Below are the code and all the weights of a small trained network. Each question names an input and a target symbol and asks about switching units off, where a switched-off unit gives its printed mean instead of its output.

import numpy as np


def w(rows, s, z=0):
    codes = np.array(rows[::2]) - 128.0
    scale = np.full(codes.shape[1], s)
    scale[-1] = z or s
    return codes * scale


def norm(h):
    return h / np.sqrt((h * h).mean(-1, keepdims=True) + 1e-5)


def f(y):
    return np.maximum(y, 0)


def softmax(a):
    e = np.exp(a - a.max(-1, keepdims=True))
    return e / e.sum(-1, keepdims=True)


def log_softmax(a):
    a = a - a.max(-1, keepdims=True)
    return a - np.log(np.exp(a).sum(-1, keepdims=True))


def net(x, mask):
    ids = ['ΔΘΠΨαβγζηλσ'.index(c) for c in x.split()]
    T = len(ids)
    res = E[ids] + P[:T]
    r = norm(res)
    for j in range(3):
        rows = slice(4 * j, 4 * j + 4)
        q, k, v = (r @ M[0][rows].T for M in (Q, K, V))
        z = softmax(np.where(np.tri(T) > 0, q @ k.T / 4**0.5, -1e9)) @ v
        o = O[0][rows]
        res = res + np.where(mask[j], z, o[:, -1]) @ o[:, :-1]
    y = f(norm(res) @ A[0][:, :-1].T + A[0][:, -1])
    res = res + np.where(mask[3:11], y, B[0][:, -1]) @ B[0][:, :-1]
    return log_softmax(norm(res)[-1] @ U[:, :-1].T + U[:, -1])


Q, K, V, O, A, B = {}, {}, {}, {}, {}, {}
E = w([
[169,103,77,128,92,85,101,134,127,181],'Δ',
[134,132,129,193,71,170,89,60,71,65],'Θ',
[145,87,44,170,147,157,75,194,117,185],'Π',
[160,98,138,118,116,90,72,60,120,238],'Ψ',
[67,219,141,222,219,165,112,171,26,127],'α',
[147,175,97,90,150,125,190,42,137,126],'β',
[135,53,130,165,155,98,173,137,52,172],'γ',
[145,144,81,183,139,70,71,114,171,190],'ζ',
[6,162,50,133,109,87,158,133,126,176],'η',
[202,126,72,177,218,96,122,146,127,152],'λ',
[100,83,80,91,137,187,107,84,193,144],'σ',
],0.018)
P = w([
[131,177,217,73,124,113,100,194,126,136],'0',
[82,96,132,206,246,150,62,111,63,153],'1',
[127,143,165,207,57,123,181,109,145,195],'2',
[96,93,104,144,180,91,67,73,93,148],'3',
[112,131,165,182,56,119,188,99,155,158],'4',
[102,87,109,135,173,96,84,70,95,110],'5',
[127,105,158,173,61,129,216,104,140,133],'6',
[110,75,109,118,149,102,81,67,108,89],'7',
[149,104,145,170,78,138,216,112,146,125],'8',
[105,53,106,116,176,86,71,53,104,109],'9',
],0.012)
Q[0] = w([
[146,101,50,113,182,135,73,70,54,101],'head 1',
[174,95,45,124,113,96,139,167,127,52],'head 1',
[102,116,94,157,124,120,129,75,97,164],'head 1',
[162,123,112,135,97,195,198,193,100,184],'head 1',
[91,79,176,91,191,150,79,110,97,76],'head 2',
[138,164,215,110,72,201,205,211,193,141],'head 2',
[123,146,118,137,154,117,118,143,95,133],'head 2',
[97,108,6,104,143,99,97,46,34,117],'head 2',
[155,111,128,52,142,119,112,81,153,134],'head 3',
[92,107,77,5,187,95,2,108,62,60],'head 3',
[87,178,107,164,114,162,165,151,125,80],'head 3',
[158,172,136,170,14,146,216,152,181,193],'head 3',
],0.0098)
K[0] = w([
[185,114,195,71,190,157,94,138,129,154],'head 1',
[96,109,129,131,170,96,93,139,143,89],'head 1',
[108,113,158,61,131,194,61,129,89,53],'head 1',
[109,110,41,162,70,190,161,87,159,111],'head 1',
[124,181,146,125,163,87,102,170,42,180],'head 2',
[122,107,83,244,69,155,170,50,137,104],'head 2',
[98,187,178,130,130,144,149,197,135,162],'head 2',
[105,146,179,9,180,127,133,170,98,201],'head 2',
[162,96,129,113,126,140,134,152,140,198],'head 3',
[88,165,196,162,158,33,79,240,94,232],'head 3',
[104,97,160,155,135,135,149,114,139,141],'head 3',
[126,106,63,117,84,192,155,2,157,25],'head 3',
],0.0087)
V[0] = w([
[99,169,119,87,161,122,120,119,183,105],'head 1',
[126,124,202,119,102,108,64,96,61,145],'head 1',
[150,46,173,43,150,177,114,78,188,109],'head 1',
[126,63,118,190,107,116,106,80,113,64],'head 1',
[184,58,137,147,175,165,218,135,103,90],'head 2',
[26,68,142,126,160,181,45,168,113,114],'head 2',
[193,108,155,159,116,132,120,218,158,152],'head 2',
[143,160,102,29,2,146,154,219,144,134],'head 2',
[136,206,119,73,208,114,136,93,128,118],'head 3',
[106,95,143,136,76,181,77,96,97,121],'head 3',
[95,68,168,198,81,72,96,144,41,70],'head 3',
[98,41,99,123,140,138,99,180,196,199],'head 3',
],0.0098)
O[0] = w([
[99,134,127,147,147,77,108,169,121,181,50],'head 1',
[140,128,152,153,173,113,132,192,200,138,244],'head 1',
[72,128,99,205,83,139,100,141,170,144,51],'head 1',
[168,249,122,152,173,193,116,88,161,125,122],'head 1',
[82,102,103,44,142,142,127,181,108,148,1],'head 2',
[141,72,141,111,85,204,219,73,228,92,92],'head 2',
[87,86,77,162,182,88,205,83,71,141,217],'head 2',
[128,142,137,192,117,173,113,64,77,177,188],'head 2',
[136,175,76,134,85,114,165,90,161,109,86],'head 3',
[197,113,189,175,73,182,87,142,127,157,130],'head 3',
[99,36,156,113,123,142,36,37,147,108,184],'head 3',
[56,69,122,137,132,156,137,255,113,119,187],'head 3',
],0.0095,0.0066)
A[0] = w([
[148,119,169,115,142,98,97,178,148,154,142],'neuron 1',
[196,159,148,156,92,199,113,117,142,144,75],'neuron 2',
[112,113,124,166,140,93,176,160,125,134,124],'neuron 3',
[135,176,138,167,97,154,128,73,155,120,128],'neuron 4',
[115,114,93,87,173,151,86,102,172,93,95],'neuron 5',
[134,103,103,139,131,126,85,158,111,105,92],'neuron 6',
[164,250,94,109,115,136,127,133,101,136,114],'neuron 7',
[136,137,214,104,133,140,167,172,192,77,253],'neuron 8',
],0.015,0.0048)
B[0] = w([
[98,111,254,188,138,94,142,171,196,110,188],'neuron 1',
[133,214,196,62,111,229,65,90,132,80,229],'neuron 2',
[151,202,115,15,115,196,87,138,224,36,253],'neuron 3',
[160,113,183,38,107,124,72,133,134,131,223],'neuron 4',
[238,195,22,152,4,189,98,203,143,216,186],'neuron 5',
[169,181,52,48,140,87,118,141,48,97,176],'neuron 6',
[247,26,134,141,106,47,181,111,156,232,186],'neuron 7',
[74,202,80,243,157,152,213,137,53,185,212],'neuron 8',
],0.0088,0.0075)
U = w([
[93,176,234,127,80,39,55,222,40,158,42],'Δ',
[127,182,243,108,136,176,65,54,166,130,218],'Θ',
[131,87,86,48,128,199,85,178,115,172,36],'Π',
[35,62,238,231,56,73,127,102,230,170,111],'Ψ',
[72,188,124,239,174,128,143,32,60,184,112],'α',
[202,143,156,151,85,66,229,79,154,181,123],'β',
[86,38,255,117,162,137,239,124,154,108,166],'γ',
[93,129,195,191,152,47,89,163,253,37,65],'ζ',
[30,216,170,26,95,76,169,123,94,108,249],'η',
[144,201,117,134,208,89,142,113,184,24,39],'λ',
[118,206,142,211,81,187,149,225,160,162,203],'σ',
],0.0069,0.0018)

Each question gives the input, a string of symbols that net reads in full, and the target symbol t.
The units are the heads (4 rows each of Q, K, V and O) and the neurons (one row each of A and B). Each row of codes is followed by its name. A weight is (code - 128) times the scale printed after its matrix; where a second scale follows, it is the last column's (O, A, B and U).
mask holds one flag per unit, heads first, then neurons. A switched-off unit (its flag False) gives its mean, the last column of its rows in O or B, instead of its output. The means were averaged over made-up inputs and are rounded, as every weight is.
A unit's drop is (log p(t) with every unit on - log p(t) with that unit switched off) / (log p(t) with every unit on - log p(t) with every unit switched off).
The circuit of an input: a set's keep is (log p(t) with only the set's units on - log p(t) with every unit switched off) / (log p(t) with every unit on - log p(t) with every unit switched off). Starting from all 11 units, units are removed one at a time, each time the one whose removal leaves the highest keep (on an exact tie, the one counted first), for as long as the keep stays at least 0.8.
circuit, biggest first: the units of the circuit, biggest drop first
most important unit: the unit with the biggest drop
top k neurons: the k neurons with the biggest drops, biggest first
heads that matter: for each layer, one digit per head in row order, 1 if its drop is at least 0.15 and else 0, layers parted by /
input Θ η σ η λ, target σ: most important unit => head 3
input λ Δ ζ λ, target η: circuit, biggest first => (head 2; head 3)
input Δ Δ Ψ Δ Θ γ Δ, target Θ: heads that matter => 001
input γ Θ α η γ σ, target Π: circuit, biggest first => (neuron 5; head 2)
input η Π ζ γ Δ Δ γ γ, target Θ: heads that matter => 010
input ζ γ Δ Θ γ Δ γ σ, target λ: heads that matter => 011
input Θ σ Θ β Θ Π σ, target σ: heads that matter => 010
input Δ γ γ λ, target α: heads that matter => 010
input Θ α γ Δ σ α, target σ: top 2 neurons => (neuron 5; neuron 8)
input σ Π η Δ λ γ, target Ψ: heads that matter => 110
input γ Θ Δ ζ, target Π: heads that matter => 010
input η Δ γ γ γ Δ, target Θ: circuit, biggest first => (head 2; neuron 2)
input Π Δ Δ Δ γ α Π Δ γ η, target γ: circuit, biggest first => (head 2; head 3)
input Δ γ Θ ζ ζ Δ α γ γ, target Θ: heads that matter => 101
input Δ Δ Π Δ γ σ γ Δ β Ψ, target α: circuit, biggest first => (head 2)
input ζ Δ Δ β η η γ ζ, target λ: circuit, biggest first => (head 3; neuron 3)
input γ Δ γ Δ γ γ ζ γ, target Π: circuit, biggest first => (head 2; neuron 5; head 3)
input ζ Δ Δ, target Δ: circuit, biggest first => (head 3; head 2)
input γ ζ ζ γ Δ λ, target Π: circuit, biggest first => (neuron 5; head 2)
input β γ γ Ψ Δ Δ Δ Δ η, target β: circuit, biggest first => (neuron 7; head 3)
input λ ζ η σ Δ ζ Δ Δ Δ, target σ: circuit, biggest first => (head 3)
input ζ Δ σ Δ, target λ: circuit, biggest first => (head 3; neuron 3; head 2)
input Δ η η, target η: heads that matter => 101
input ζ γ Ψ, target Ψ: heads that matter => 010
input Θ η Π Π η Δ Ψ Δ Δ γ, target σ: top 2 neurons => (neuron 8; neuron 5)
input Ψ β β Δ β γ α Δ, target ζ: heads that matter => 100
input σ Δ α γ λ η ζ λ, target Ψ: heads that matter => 110
input σ Δ Ψ γ γ Ψ γ β Δ Δ, target Ψ: most important unit => head 1
